Below is a small trained network, with its code and all its weights. Each question gives an input and a target symbol and asks what happens when units are switched off, that is, made to give their printed mean instead of their output.

import numpy as np


def w(rows, s, z=0):
    codes = np.array(rows[::2]) - 128.0
    scale = np.full(codes.shape[1], s)
    scale[-1] = z or s
    return codes * scale


def softmax(a):
    e = np.exp(a - a.max(-1, keepdims=True))
    return e / e.sum(-1, keepdims=True)


def log_softmax(a):
    a = a - a.max(-1, keepdims=True)
    return a - np.log(np.exp(a).sum(-1, keepdims=True))


def net(x, mask):
    ids = ['Ωδζλξπφ'.index(c) for c in x.split()]
    T = len(ids)
    res = E[ids] + P[:T]
    u = 0
    for l in range(3):
        r = res
        for j in range(2):
            rows = slice(2 * j, 2 * j + 2)
            q, k, v = (r @ M[l][rows].T for M in (Q, K, V))
            z = softmax(np.where(np.tri(T) > 0, q @ k.T / 2**0.5, -1e9)) @ v
            o = O[l][rows]
            res = res + np.where(mask[u + j], z, o[:, -1]) @ o[:, :-1]
        u += 2
    return log_softmax(res[-1] @ U[:, :-1].T + U[:, -1])


Q, K, V, O = {}, {}, {}, {}
E = w([
[65,68,177,179,141,115,128,185],'Ω',
[161,97,246,125,158,59,254,15],'δ',
[206,62,114,83,130,95,139,91],'ζ',
[121,53,105,169,243,150,174,128],'λ',
[107,111,243,101,148,147,87,63],'ξ',
[45,133,39,224,147,172,109,88],'π',
[111,152,115,242,50,17,37,53],'φ',
],0.012)
P = w([
[128,163,143,90,93,209,177,185],'0',
[100,38,138,113,120,140,157,128],'1',
[199,152,158,204,142,107,118,192],'2',
[96,65,104,66,135,127,122,106],'3',
[196,169,136,214,150,101,77,163],'4',
[97,89,92,61,142,84,94,80],'5',
[196,193,107,253,135,80,40,129],'6',
[98,98,69,51,168,66,50,85],'7',
],0.014)
Q[0] = w([
[94,120,110,107,206,49,76,139],'0.h1',
[244,212,181,252,110,119,135,241],'0.h1',
[131,107,144,66,155,93,86,105],'0.h2',
[255,217,124,200,124,155,145,179],'0.h2',
],0.0096)
K[0] = w([
[138,150,70,115,164,125,155,34],'0.h1',
[122,141,101,108,92,134,250,230],'0.h1',
[101,132,98,118,240,89,132,99],'0.h2',
[189,99,160,105,98,184,194,179],'0.h2',
],0.011)
V[0] = w([
[82,98,157,138,255,221,85,99],'0.h1',
[42,253,175,95,20,214,104,181],'0.h1',
[116,73,251,89,198,70,141,181],'0.h2',
[95,186,110,173,171,152,243,164],'0.h2',
],0.0081)
O[0] = w([
[97,132,58,170,199,126,168,65,195],'0.h1',
[2,100,111,131,89,133,65,144,41],'0.h1',
[79,156,88,139,96,64,221,189,253],'0.h2',
[105,182,189,98,222,100,67,114,111],'0.h2',
],0.012,0.0056)
Q[1] = w([
[191,254,156,166,95,121,146,223],'1.h1',
[133,64,174,162,118,130,113,187],'1.h1',
[140,226,169,171,99,92,206,201],'1.h2',
[144,87,129,246,143,140,184,130],'1.h2',
],0.0063)
K[1] = w([
[74,251,192,120,169,221,51,204],'1.h1',
[150,92,255,144,70,132,73,69],'1.h1',
[68,104,215,65,156,100,174,141],'1.h2',
[100,192,167,183,93,91,77,160],'1.h2',
],0.0059)
V[1] = w([
[181,3,17,87,174,42,156,33],'1.h1',
[145,57,126,254,199,36,145,167],'1.h1',
[186,70,176,220,197,54,35,116],'1.h2',
[177,132,180,103,94,96,69,176],'1.h2',
],0.0045)
O[1] = w([
[134,78,152,62,94,77,124,171,213],'1.h1',
[242,76,148,106,163,111,82,213,254],'1.h1',
[230,71,155,201,32,64,91,38,109],'1.h2',
[8,114,255,129,34,116,96,170,70],'1.h2',
],0.0077,0.0048)
Q[2] = w([
[142,223,128,204,167,2,120,238],'2.h1',
[116,148,45,113,103,80,181,140],'2.h1',
[74,36,106,10,107,174,121,53],'2.h2',
[70,138,139,195,147,65,98,137],'2.h2',
],0.0068)
K[2] = w([
[73,203,150,103,140,116,160,187],'2.h1',
[130,246,116,122,139,84,108,184],'2.h1',
[170,1,15,250,108,98,111,187],'2.h2',
[92,87,122,89,196,209,130,119],'2.h2',
],0.0071)
V[2] = w([
[102,176,161,173,142,138,70,125],'2.h1',
[157,143,185,185,145,107,56,95],'2.h1',
[104,115,58,114,143,151,124,153],'2.h2',
[155,41,133,191,141,144,146,246],'2.h2',
],0.011)
O[2] = w([
[153,167,147,126,107,66,238,159,150],'2.h1',
[44,78,129,169,191,68,215,165,2],'2.h1',
[54,1,54,59,115,149,164,55,200],'2.h2',
[69,216,214,100,65,81,86,32,138],'2.h2',
],0.0076,0.0072)
U = w([
[109,177,89,68,185,68,87,191,172],'Ω',
[73,49,96,165,152,114,135,134,25],'δ',
[16,141,51,74,121,1,110,126,153],'ζ',
[99,112,118,214,102,145,183,108,107],'λ',
[113,49,169,187,71,210,102,101,252],'ξ',
[134,95,57,161,79,184,165,87,87],'π',
[68,107,114,162,239,84,79,40,109],'φ',
],0.0048,0.0044)

Each question gives the input, a string of symbols that net reads in full, and the target symbol t.
The units are the heads (2 rows each of Q, K, V and O). Each row of codes is followed by its name. A weight is (code - 128) times the scale printed after its matrix; where a second scale follows, it is the last column's (O and U).
mask holds one flag per head, layer by layer. A switched-off head (its flag False) gives its mean, the last column of its rows in O, instead of its output. The means were averaged over made-up inputs and are rounded, as every weight is.
A unit's drop is (log p(t) with every unit on - log p(t) with that unit switched off) / (log p(t) with every unit on - log p(t) with every unit switched off).
The circuit of an input: a set's keep is (log p(t) with only the set's units on - log p(t) with every unit switched off) / (log p(t) with every unit on - log p(t) with every unit switched off). Starting from all 6 units, units are removed one at a time, each time the one whose removal leaves the highest keep (on an exact tie, the one counted first), for as long as the keep stays at least 0.8.
units of the circuit, in order: the units of the circuit, biggest drop first
unit that matters most: the unit with the biggest drop
which heads matter: for each layer, one digit per head in row order, 1 if its drop is at least 0.15 and else 0, layers parted by /
input λ ξ ξ λ ζ ζ ξ π, target φ: units of the circuit, in order : 0.h2; 2.h1; 0.h1
input π ξ λ ζ, target ζ: unit that matters most : 1.h1
input ζ ζ λ δ δ ζ δ, target ξ: units of the circuit, in order : 1.h2; 2.h1
input λ Ω λ ξ λ, target φ: units of the circuit, in order : 0.h2; 0.h1
input π ζ δ ξ ζ, target δ: units of the circuit, in order : 0.h2; 2.h2; 0.h1; 1.h1
input φ φ φ λ ξ φ, target ξ: units of the circuit, in order : 0.h2; 1.h2
input δ δ ξ, target Ω: which heads matter : 01 / 00 / 01
input ξ λ Ω, target π: which heads matter : 10 / 11 / 11
input λ δ Ω δ ξ π ζ, target φ: units of the circuit, in order : 0.h2; 0.h1; 1.h2
input Ω ξ δ Ω δ, target ζ: units of the circuit, in order : 0.h1; 0.h2
input ζ ζ ζ δ λ, target ξ: which heads matter : 00 / 01 / 10
input φ ξ δ λ Ω, target λ: units of the circuit, in order : 1.h1; 0.h1; 2.h1
input φ π δ δ Ω Ω, target λ: which heads matter : 11 / 11 / 11
input π π φ π, target ξ: units of the circuit, in order : 0.h2
input Ω δ λ, target ζ: units of the circuit, in order : 0.h1; 2.h2
input π ξ ξ δ ξ δ π ξ, target φ: units of the circuit, in order : 0.h2; 0.h1; 2.h1
input Ω φ ξ Ω, target ξ: units of the circuit, in order : 0.h2; 2.h1; 0.h1
input λ φ π φ Ω δ φ, target φ: units of the circuit, in order : 0.h2; 0.h1
input ζ ξ δ δ, target ζ: units of the circuit, in order : 0.h2; 2.h2
input φ Ω π λ, target φ: units of the circuit, in order : 0.h2
input ξ δ φ, target π: which heads matter : 10 / 11 / 11
input δ Ω ζ λ Ω ζ δ, target Ω: which heads matter : 01 / 00 / 01
input ξ ξ ξ, target π: which heads matter : 01 / 11 / 11
input π π λ λ ξ, target δ: which heads matter : 11 / 10 / 11
input δ φ π ζ λ ξ φ, target Ω: which heads matter : 01 / 00 / 01
input λ λ δ ξ, target ζ: which heads matter : 01 / 10 / 01
input φ λ ζ, target λ: unit that matters most : 0.h1
input ξ δ δ λ ζ λ, target Ω: which heads matter : 10 / 10 / 00
input Ω Ω φ π, target ξ: which heads matter : 11 / 00 / 00
